Below is a small trained network, with its code and all its weights. Each question gives an input and a class and asks what happens when units are switched off, that is, made to give their printed mean instead of their output.

import numpy as np


def w(rows, s, z=0):
    codes = np.array(rows[::2]) - 128.0
    scale = np.full(codes.shape[1], s)
    scale[-1] = z or s
    return codes * scale


def f(y):
    return y / 2 * (1 + np.tanh(0.7978845608 * (y + 0.044715 * y**3)))


def log_softmax(a):
    a = a - a.max(-1, keepdims=True)
    return a - np.log(np.exp(a).sum(-1, keepdims=True))


def net(x, mask):
    res = np.array(x, float).reshape(1, 6) / 4 @ E
    y = f(res @ A[0][:, :-1].T + A[0][:, -1])
    res = res + np.where(mask, y, B[0][:, -1]) @ B[0][:, :-1]
    return log_softmax(res[-1] @ U[:, :-1].T + U[:, -1])


A, B = {}, {}
E = w([
[195,91,154,119,48,88,142,119,149,49,121],'x0',
[117,79,5,86,185,173,229,86,32,155,30],'x1',
[114,254,198,205,129,164,70,110,223,50,77],'x2',
[247,154,148,120,168,115,194,174,128,161,6],'x3',
[169,171,65,14,85,103,85,232,111,25,181],'x4',
[140,163,139,113,234,161,195,70,22,115,178],'x5',
],0.0088)
A[0] = w([
[133,118,139,131,119,131,102,109,124,130,133,45],'neuron 1',
[159,124,104,117,134,146,143,116,104,91,93,67],'neuron 2',
[58,127,138,202,97,116,104,90,195,130,115,96],'neuron 3',
[146,203,78,78,154,168,161,111,66,46,121,142],'neuron 4',
[126,93,126,125,120,133,114,115,138,132,141,3],'neuron 5',
[99,103,175,192,86,158,78,86,172,153,129,110],'neuron 6',
[104,128,116,162,146,139,121,144,158,151,110,64],'neuron 7',
[111,129,152,163,229,148,164,85,50,204,163,146],'neuron 8',
[135,127,98,162,133,159,139,120,145,201,51,97],'neuron 9',
[68,94,86,122,107,142,121,107,88,155,184,142],'neuron 10',
[39,59,85,99,132,143,104,94,78,149,215,132],'neuron 11',
[156,139,145,140,115,110,117,117,111,93,181,56],'neuron 12',
[139,105,231,160,77,81,118,91,127,122,206,136],'neuron 13',
[161,150,113,71,119,119,141,153,103,91,143,9],'neuron 14',
[123,136,141,142,117,114,120,150,144,116,186,2],'neuron 15',
[117,229,160,118,133,124,2,190,179,148,183,139],'neuron 16',
[70,205,181,210,163,183,89,44,169,70,143,172],'neuron 17',
[115,129,143,137,185,151,151,93,72,164,134,77],'neuron 18',
[111,177,153,135,128,127,72,195,169,116,174,92],'neuron 19',
],0.012,0.0059)
B[0] = w([
[155,131,124,134,140,127,121,145,138,142,125,126],'neuron 1',
[116,148,118,140,151,123,124,120,94,134,132,160],'neuron 2',
[72,133,176,132,130,105,113,113,196,148,115,193],'neuron 3',
[155,166,123,134,115,120,58,183,81,88,202,215],'neuron 4',
[155,166,123,122,141,136,144,159,132,123,121,127],'neuron 5',
[104,137,121,127,106,145,83,131,201,129,120,192],'neuron 6',
[133,98,149,96,92,121,120,117,110,145,111,143],'neuron 7',
[92,147,195,133,104,134,113,62,11,143,99,251],'neuron 8',
[113,88,107,115,145,130,184,88,116,173,56,191],'neuron 9',
[152,162,92,136,196,131,138,172,52,116,123,197],'neuron 10',
[167,146,56,121,159,112,132,193,48,100,104,229],'neuron 11',
[142,93,110,119,127,112,179,132,153,113,121,150],'neuron 12',
[207,76,65,106,110,149,150,153,175,55,147,198],'neuron 13',
[95,128,149,174,122,165,46,97,128,131,105,165],'neuron 14',
[136,145,99,120,155,111,149,157,138,139,102,151],'neuron 15',
[63,216,77,150,151,123,49,181,139,97,173,236],'neuron 16',
[76,219,217,108,150,126,198,150,189,199,199,236],'neuron 17',
[117,152,164,142,110,128,131,128,84,155,148,195],'neuron 18',
[95,171,103,147,135,144,105,166,151,117,122,195],'neuron 19',
],0.011,0.02)
U = w([
[82,32,184,152,74,138,61,28,211,161,40,128],'0',
[80,165,215,132,176,135,216,78,61,212,93,111],'1',
[151,130,59,137,171,133,98,153,5,69,113,213],'2',
[240,47,230,118,87,137,172,104,177,52,209,3],'3',
[99,185,140,142,146,133,100,175,240,93,180,172],'4',
[176,19,17,119,175,127,254,148,150,137,57,91],'5',
],0.0077,0.0045)

Each question gives the input, the list of numbers given to net, and the class t.
The units are the neurons (one row each of A and B). Each row of codes is followed by its name. A weight is (code - 128) times the scale printed after its matrix; where a second scale follows, it is the last column's (A, B and U).
mask holds one flag per neuron, in row order. A switched-off neuron (its flag False) gives its mean, the last column of its row in B, instead of its output. The means were averaged over made-up inputs and are rounded, as every weight is.
A unit's drop is (log p(t) with every unit on - log p(t) with that unit switched off) / (log p(t) with every unit on - log p(t) with every unit switched off).
The circuit of an input: a set's keep is (log p(t) with only the set's units on - log p(t) with every unit switched off) / (log p(t) with every unit on - log p(t) with every unit switched off). Starting from the 12 units with the biggest drops (on a tie, the unit counted first), units are removed one at a time, each time the one whose removal leaves the highest keep (on an exact tie, the one counted first), for as long as the keep stays at least 0.8.
circuit, biggest first: the units of the circuit, biggest drop first
most important unit: the unit with the biggest drop
top k neurons: the k neurons with the biggest drops, biggest first
drop when u is switched off: that unit's drop, to one decimal
input [4,0,-5,4,-1,-2], class 5: circuit, biggest first	[neuron 8; neuron 16]
input [4,2,-2,8,0,0], class 5: most important unit	neuron 8
input [0,8,-8,4,-2,-3], class 1: top 4 neurons	[neuron 9; neuron 16; neuron 13; neuron 8]
input [1,-2,-4,8,1,-1], class 5: top 2 neurons	[neuron 8; neuron 17]
input [3,6,2,6,-1,0], class 1: top 2 neurons	[neuron 11; neuron 13]
input [4,8,-3,-7,-8,4], class 2: top 3 neurons	[neuron 11; neuron 17; neuron 10]
input [0,0,0,3,8,-1], class 4: top 4 neurons	[neuron 11; neuron 8; neuron 10; neuron 9]
input [0,-3,-4,6,-4,-2], class 5: top 3 neurons	[neuron 17; neuron 8; neuron 3]
input [5,-6,-4,-8,8,0], class 2: top 2 neurons	[neuron 11; neuron 17]
input [-4,-2,-2,-2,-3,1], class 1: top 2 neurons	[neuron 4; neuron 16]
input [4,0,2,6,-1,1], class 5: top 2 neurons	[neuron 8; neuron 17]
input [-2,5,0,1,-2,1], class 1: drop when neuron 16 is switched off	0.2
input [1,2,6,7,1,-8], class 0: drop when neuron 4 is switched off	0.2
input [1,5,-1,-2,-7,-7], class 0: top neuron	[neuron 17]
input [4,-5,-7,5,-5,-2], class 5: drop when neuron 4 is switched off	0.2
